Below are the code and all the weights of a small trained network. Each question names an input and a class and asks about switching units off, where a switched-off unit gives its printed mean instead of its output.

import numpy as np


def w(rows, s, z=0):
    codes = np.array(rows[::2]) - 128.0
    scale = np.full(codes.shape[1], s)
    scale[-1] = z or s
    return codes * scale


def f(y):
    return np.maximum(y, 0)


def log_softmax(a):
    a = a - a.max(-1, keepdims=True)
    return a - np.log(np.exp(a).sum(-1, keepdims=True))


def net(x, mask):
    res = np.array(x, float).reshape(1, 4) / 4 @ E
    y = f(res @ A[0][:, :-1].T + A[0][:, -1])
    res = res + np.where(mask, y, B[0][:, -1]) @ B[0][:, :-1]
    return log_softmax(res[-1] @ U[:, :-1].T + U[:, -1])


A, B = {}, {}
E = w([
[162,162,210,93,117,185,234,179,177,113],'x0',
[101,91,163,148,121,156,104,158,153,152],'x1',
[109,151,194,113,179,174,70,134,95,102],'x2',
[150,95,117,117,147,157,97,114,248,83],'x3',
],0.013)
A[0] = w([
[56,112,167,148,70,116,147,165,53,187,135],'N0',
[98,106,70,128,139,131,76,101,92,146,3],'N1',
[162,128,73,199,55,131,156,179,154,130,35],'N2',
[157,65,85,137,50,140,153,122,146,155,17],'N3',
[160,77,104,129,163,173,80,105,254,81,103],'N4',
[207,172,115,114,157,166,128,98,64,74,176],'N5',
[102,88,118,164,131,147,73,141,141,224,122],'N6',
[142,16,81,164,164,98,112,42,92,109,52],'N7',
[120,117,196,115,228,158,100,122,101,73,121],'N8',
[207,184,157,100,112,185,182,127,179,83,93],'N9',
[136,165,63,135,182,107,67,61,141,149,5],'N10',
[166,55,120,127,18,47,183,79,150,150,111],'N11',
],0.0087,0.0026)
B[0] = w([
[182,254,73,141,103,135,106,117,112,87,220],'N0',
[159,133,183,177,108,103,187,125,126,189,185],'N1',
[114,96,169,98,150,67,97,68,96,215,172],'N2',
[105,136,141,98,100,119,126,92,78,171,169],'N3',
[165,208,107,185,119,129,102,59,56,71,250],'N4',
[115,94,65,89,94,172,116,70,144,167,200],'N5',
[196,95,123,115,154,206,148,204,153,138,171],'N6',
[138,117,175,165,156,161,165,184,102,109,202],'N7',
[79,84,163,84,156,157,73,117,132,191,203],'N8',
[161,115,115,113,174,145,178,124,100,217,255],'N9',
[133,101,182,201,137,148,157,129,149,212,193],'N10',
[91,99,121,97,109,113,73,71,75,123,205],'N11',
],0.0085,0.011)
U = w([
[167,104,168,179,151,175,255,168,115,153,20],'0',
[161,241,75,157,112,175,111,99,94,53,64],'1',
[50,76,138,52,120,129,43,102,100,159,115],'2',
[131,123,67,140,120,199,144,141,112,130,252],'3',
[128,121,155,90,100,131,137,163,132,38,185],'4',
],0.0081,0.0045)

Each question gives the input, the list of numbers given to net, and the class t.
The units are the neurons (one row each of A and B). Each row of codes is followed by its name. A weight is (code - 128) times the scale printed after its matrix; where a second scale follows, it is the last column's (A, B and U).
mask holds one flag per neuron, in row order. A switched-off neuron (its flag False) gives its mean, the last column of its row in B, instead of its output. The means were averaged over made-up inputs and are rounded, as every weight is.
A unit's drop is (log p(t) with every unit on - log p(t) with that unit switched off) / (log p(t) with every unit on - log p(t) with every unit switched off).
The circuit of an input: a set's keep is (log p(t) with only the set's units on - log p(t) with every unit switched off) / (log p(t) with every unit on - log p(t) with every unit switched off). Starting from all 12 units, units are removed one at a time, each time the one whose removal leaves the highest keep (on an exact tie, the one counted first), for as long as the keep stays at least 0.8.
units of the circuit, in order: the units of the circuit, biggest drop first
most important unit: the unit with the biggest drop
k most important neurons: the k neurons with the biggest drops, biggest first
drop of u: that unit's drop, to one decimal
input [-2,2,2,-1], class 4: 2 most important neurons => (N9 N4)
input [-3,2,2,-5], class 1: units of the circuit, in order => (N0)
input [4,-7,-7,5], class 2: 3 most important neurons => (N11 N2 N0)
input [5,0,-8,-2], class 2: 2 most important neurons => (N11 N2)
input [-7,8,8,-8], class 1: 2 most important neurons => (N0 N9)
input [-8,-4,-4,8], class 0: units of the circuit, in order => (N10 N7)
input [-6,7,3,-6], class 3: 2 most important neurons => (N0 N4)
input [-3,-5,-6,-4], class 2: 3 most important neurons => (N11 N4 N2)
input [-2,5,-6,-3], class 2: 4 most important neurons => (N11 N2 N4 N3)
input [-7,-4,-7,-4], class 0: 2 most important neurons => (N7 N1)
input [1,1,4,2], class 2: 2 most important neurons => (N8 N0)
input [2,-5,-7,-6], class 2: units of the circuit, in order => (N11 N2)
input [-5,5,5,6], class 1: 2 most important neurons => (N4 N9)
input [-4,-3,-8,-1], class 2: units of the circuit, in order => (N11)
input [2,-4,-4,-5], class 1: 4 most important neurons => (N0 N8 N9 N10)
input [-7,5,-6,-6], class 0: 2 most important neurons => (N1 N7)
input [-8,-6,-8,-6], class 0: 3 most important neurons => (N7 N1 N10)
input [5,7,3,7], class 1: 2 most important neurons => (N4 N10)
input [5,-2,7,-1], class 2: drop of N8 => 0.5
input [-4,7,-3,8], class 1: drop of N7 => 0.0
input [0,-7,7,-1], class 2: drop of N8 => 0.1
input [5,-8,5,1], class 3: most important unit => N5
input [1,3,-3,-5], class 1: drop of N0 => 0.7
